Below are the code and all the weights of a small trained network. Each question names an input and a class and asks about switching units off, where a switched-off unit gives its printed mean instead of its output.

import numpy as np


def w(rows, s, z=0):
    codes = np.array(rows[::2]) - 128.0
    scale = np.full(codes.shape[1], s)
    scale[-1] = z or s
    return codes * scale


def norm(h):
    return h / np.sqrt((h * h).mean(-1, keepdims=True) + 1e-5)


def f(y):
    return y / 2 * (1 + np.tanh(0.7978845608 * (y + 0.044715 * y**3)))


def log_softmax(a):
    a = a - a.max(-1, keepdims=True)
    return a - np.log(np.exp(a).sum(-1, keepdims=True))


def net(x, mask):
    res = np.array(x, float).reshape(1, 2) / 4 @ E
    u = 0
    for l in range(4):
        y = f(norm(res) @ A[l][:, :-1].T + A[l][:, -1])
        res = res + np.where(mask[u : u + 4], y, B[l][:, -1]) @ B[l][:, :-1]
        u += 4
    return log_softmax(norm(res)[-1] @ U[:, :-1].T + U[:, -1])


A, B = {}, {}
E = w([
[85,194,163,13,137],'x0',
[178,73,253,77,123],'x1',
],0.0018)
A[0] = w([
[44,247,147,43,68,82],'0.n0',
[137,114,221,156,208,204],'0.n1',
[171,5,105,228,66,74],'0.n2',
[204,83,64,142,170,1],'0.n3',
],0.0023,0.0036)
B[0] = w([
[205,161,75,130,137,151],'0.n0',
[78,114,2,151,94,251],'0.n1',
[232,200,103,113,123,153],'0.n2',
[210,185,130,63,211,52],'0.n3',
],0.0042,0.0017)
A[1] = w([
[170,253,126,139,167,7],'1.n0',
[161,79,245,133,113,117],'1.n1',
[152,133,38,131,43,71],'1.n2',
[83,231,170,15,183,92],'1.n3',
],0.0043,0.0017)
B[1] = w([
[71,26,133,136,116,87],'1.n0',
[38,199,89,252,152,149],'1.n1',
[101,129,204,83,121,248],'1.n2',
[190,109,84,201,130,236],'1.n3',
],0.0046,0.0017)
A[2] = w([
[237,177,111,162,185,234],'2.n0',
[109,57,166,1,109,104],'2.n1',
[131,105,127,128,163,5],'2.n2',
[48,142,124,190,176,111],'2.n3',
],0.0079,0.0035)
B[2] = w([
[178,232,36,112,211,252],'2.n0',
[123,3,88,244,180,176],'2.n1',
[149,130,48,126,136,84],'2.n2',
[91,192,230,117,19,212],'2.n3',
],0.0061,0.0037)
A[3] = w([
[119,130,80,72,78,144],'3.n0',
[159,60,167,149,125,39],'3.n1',
[32,130,127,183,1,6],'3.n2',
[65,158,253,157,15,184],'3.n3',
],0.0069,0.0023)
B[3] = w([
[188,158,128,175,167,138],'3.n0',
[182,40,135,222,169,124],'3.n1',
[37,156,167,183,61,193],'3.n2',
[2,134,111,193,28,254],'3.n3',
],0.0075,0.008)
U = w([
[13,224,139,236,10,254],'0',
[241,246,4,147,227,246],'1',
[178,28,88,251,201,226],'2',
[165,92,242,23,124,1],'3',
[194,107,255,47,115,1],'4',
[158,90,203,16,127,1],'5',
[186,102,239,32,107,1],'6',
[206,96,233,32,89,1],'7',
],0.009,0.0076)

Each question gives the input, the list of numbers given to net, and the class t.
The units are the neurons (one row each of A and B). Each row of codes is followed by its name. A weight is (code - 128) times the scale printed after its matrix; where a second scale follows, it is the last column's (A, B and U).
mask holds one flag per neuron, layer by layer. A switched-off neuron (its flag False) gives its mean, the last column of its row in B, instead of its output. The means were averaged over made-up inputs and are rounded, as every weight is.
A unit's drop is (log p(t) with every unit on - log p(t) with that unit switched off) / (log p(t) with every unit on - log p(t) with every unit switched off).
The circuit of an input: a set's keep is (log p(t) with only the set's units on - log p(t) with every unit switched off) / (log p(t) with every unit on - log p(t) with every unit switched off). Starting from the 12 units with the biggest drops (on a tie, the unit counted first), units are removed one at a time, each time the one whose removal leaves the highest keep (on an exact tie, the one counted first), for as long as the keep stays at least 0.8.
circuit, biggest first: the units of the circuit, biggest drop first
most important unit: the unit with the biggest drop
k most important neurons: the k neurons with the biggest drops, biggest first
drop of u: that unit's drop, to one decimal
input [5,4], class 1: most important unit => 0.n0
input [2,3], class 2: circuit, biggest first => 2.n1; 3.n3
input [3,3], class 2: 3 most important neurons => 0.n1; 0.n0; 0.n2
input [-6,-3], class 1: 2 most important neurons => 0.n2; 3.n3
input [3,-3], class 2: 3 most important neurons => 1.n1; 0.n0; 1.n0
input [-8,6], class 1: 3 most important neurons => 0.n2; 3.n3; 3.n2
input [4,1], class 1: 2 most important neurons => 1.n3; 3.n3
input [-2,-2], class 2: 2 most important neurons => 1.n1; 1.n3
input [-6,-2], class 1: 2 most important neurons => 0.n2; 3.n3
input [8,-4], class 1: 2 most important neurons => 1.n3; 3.n3
input [0,1], class 2: 2 most important neurons => 1.n1; 2.n1
input [0,3], class 2: 2 most important neurons => 0.n1; 2.n1
input [-2,-1], class 2: 2 most important neurons => 1.n1; 2.n1
input [7,-1], class 1: most important unit => 1.n3
input [-5,-1], class 1: drop of 0.n2 => 1.1
input [-2,1], class 2: drop of 1.n2 => 0.3
input [-3,-2], class 2: drop of 1.n2 => 1.0
input [4,2], class 1: drop of 3.n3 => 0.1
